Below are the code and all the weights of a small trained network. Each question names an input and a target symbol and asks about switching units off, where a switched-off unit gives its printed mean instead of its output.

import numpy as np


def w(rows, s, z=0):
    codes = np.array(rows[::2]) - 128.0
    scale = np.full(codes.shape[1], s)
    scale[-1] = z or s
    return codes * scale


def norm(h):
    return h / np.sqrt((h * h).mean(-1, keepdims=True) + 1e-5)


def f(y):
    return np.maximum(y, 0)


def softmax(a):
    e = np.exp(a - a.max(-1, keepdims=True))
    return e / e.sum(-1, keepdims=True)


def log_softmax(a):
    a = a - a.max(-1, keepdims=True)
    return a - np.log(np.exp(a).sum(-1, keepdims=True))


def net(x, mask):
    ids = ['αβζθμπτ'.index(c) for c in x.split()]
    T = len(ids)
    res = E[ids] + P[:T]
    r = norm(res)
    for j in range(3):
        rows = slice(4 * j, 4 * j + 4)
        q, k, v = (r @ M[0][rows].T for M in (Q, K, V))
        z = softmax(np.where(np.tri(T) > 0, q @ k.T / 4**0.5, -1e9)) @ v
        o = O[0][rows]
        res = res + np.where(mask[j], z, o[:, -1]) @ o[:, :-1]
    y = f(norm(res) @ A[0][:, :-1].T + A[0][:, -1])
    res = res + np.where(mask[3:7], y, B[0][:, -1]) @ B[0][:, :-1]
    return log_softmax(norm(res)[-1] @ U[:, :-1].T + U[:, -1])


Q, K, V, O, A, B = {}, {}, {}, {}, {}, {}
E = w([
[61,253,192,118],'α',
[8,168,141,157],'β',
[38,156,164,122],'ζ',
[28,120,152,148],'θ',
[99,189,64,25],'μ',
[33,58,133,26],'π',
[53,176,88,168],'τ',
],0.007)
P = w([
[253,83,134,129],'0',
[100,173,208,95],'1',
[92,173,196,87],'2',
[89,175,182,96],'3',
[87,160,171,100],'4',
[82,154,161,104],'5',
[66,155,148,95],'6',
[74,147,135,108],'7',
[75,135,121,110],'8',
[83,125,106,116],'9',
[86,114,95,118],'10',
[89,98,78,129],'11',
[76,91,58,128],'12',
[23,89,35,117],'13',
],0.0064)
Q[0] = w([
[142,116,122,183],'head 1',
[127,130,153,94],'head 1',
[113,136,127,126],'head 1',
[152,192,125,121],'head 1',
[94,141,116,102],'head 2',
[109,125,146,87],'head 2',
[77,154,100,100],'head 2',
[152,118,107,137],'head 2',
[99,163,67,152],'head 3',
[252,102,149,138],'head 3',
[127,134,103,77],'head 3',
[74,175,120,87],'head 3',
],0.024)
K[0] = w([
[167,135,132,202],'head 1',
[119,103,117,104],'head 1',
[117,151,116,98],'head 1',
[149,139,204,81],'head 1',
[192,146,129,158],'head 2',
[162,143,112,172],'head 2',
[206,149,126,168],'head 2',
[124,129,179,94],'head 2',
[92,56,81,85],'head 3',
[191,145,254,152],'head 3',
[124,95,130,176],'head 3',
[63,113,102,142],'head 3',
],0.017)
V[0] = w([
[95,135,189,81],'head 1',
[160,128,134,79],'head 1',
[152,199,181,166],'head 1',
[79,129,74,182],'head 1',
[192,88,71,139],'head 2',
[156,75,188,105],'head 2',
[136,159,102,95],'head 2',
[36,156,145,211],'head 2',
[124,146,81,6],'head 3',
[139,110,212,99],'head 3',
[118,13,129,75],'head 3',
[215,160,111,83],'head 3',
],0.018)
O[0] = w([
[172,67,69,134,248],'head 1',
[83,107,108,113,120],'head 1',
[159,86,196,99,131],'head 1',
[190,190,146,144,135],'head 1',
[207,183,92,110,110],'head 2',
[142,133,98,196,190],'head 2',
[148,103,132,101,95],'head 2',
[4,157,150,112,130],'head 2',
[160,135,142,3,208],'head 3',
[174,144,174,161,113],'head 3',
[114,49,201,115,115],'head 3',
[66,210,176,94,15],'head 3',
],0.018,0.013)
A[0] = w([
[186,55,2,55,91],'neuron 1',
[103,88,25,105,182],'neuron 2',
[145,237,69,105,252],'neuron 3',
[146,127,60,38,99],'neuron 4',
],0.017,0.002)
B[0] = w([
[17,223,253,156,253],'neuron 1',
[152,91,149,181,205],'neuron 2',
[70,127,33,103,149],'neuron 3',
[208,193,62,125,180],'neuron 4',
],0.018,0.022)
U = w([
[97,114,232,86,3],'α',
[133,103,95,188,101],'β',
[71,91,1,131,192],'ζ',
[189,75,82,125,227],'θ',
[89,211,88,23,113],'μ',
[100,91,198,76,149],'π',
[87,169,44,193,165],'τ',
],0.0087,0.0055)

Each question gives the input, a string of symbols that net reads in full, and the target symbol t.
The units are the heads (4 rows each of Q, K, V and O) and the neurons (one row each of A and B). Each row of codes is followed by its name. A weight is (code - 128) times the scale printed after its matrix; where a second scale follows, it is the last column's (O, A, B and U).
mask holds one flag per unit, heads first, then neurons. A switched-off unit (its flag False) gives its mean, the last column of its rows in O or B, instead of its output. The means were averaged over made-up inputs and are rounded, as every weight is.
A unit's drop is (log p(t) with every unit on - log p(t) with that unit switched off) / (log p(t) with every unit on - log p(t) with every unit switched off).
The circuit of an input: a set's keep is (log p(t) with only the set's units on - log p(t) with every unit switched off) / (log p(t) with every unit on - log p(t) with every unit switched off). Starting from all 7 units, units are removed one at a time, each time the one whose removal leaves the highest keep (on an exact tie, the one counted first), for as long as the keep stays at least 0.8.
circuit, biggest first: the units of the circuit, biggest drop first
most important unit: the unit with the biggest drop
k most important neurons: the k neurons with the biggest drops, biggest first
which heads matter: for each layer, one digit per head in row order, 1 if its drop is at least 0.15 and else 0, layers parted by /
drop of u: that unit's drop, to one decimal
input π θ μ ζ β π α ζ, target π: circuit, biggest first	head 3
input τ τ β μ π, target μ: which heads matter	010
input τ α θ θ μ τ, target μ: which heads matter	010
input β π ζ α ζ β, target ζ: which heads matter	010
input π β π α θ, target π: which heads matter	001
input θ θ θ μ ζ μ θ, target μ: which heads matter	001
input π θ β τ μ θ α β β θ β π, target π: which heads matter	011
input α β α μ β μ α τ μ α π θ, target α: which heads matter	001
input π μ τ μ θ β π θ π α α θ, target π: which heads matter	010
input π τ π θ π ζ μ, target π: which heads matter	011
input β θ ζ θ θ β ζ ζ π τ ζ, target ζ: which heads matter	010
input ζ β θ β ζ ζ α μ ζ, target μ: which heads matter	001
input β θ α μ μ β β μ π α, target π: which heads matter	001
input β θ ζ τ β π π β τ τ ζ μ ζ, target μ: most important unit	head 3
input β θ β θ μ ζ ζ μ π θ β μ β μ, target μ: which heads matter	001
input τ τ τ, target μ: 3 most important neurons	neuron 2; neuron 3; neuron 1
input τ μ τ ζ β π ζ α β μ β ζ α, target μ: circuit, biggest first	head 2; neuron 1; neuron 4
input β β τ ζ ζ β α τ ζ π, target ζ: drop of neuron 1	0.6
input μ τ ζ π θ θ ζ τ β, target θ: drop of neuron 2	0.0
input α μ μ θ τ β τ β β τ π π α, target α: drop of neuron 1	0.1
input μ β τ μ α ζ α ζ ζ τ, target θ: most important unit	head 2
input β ζ α, target ζ: 2 most important neurons	neuron 1; neuron 2
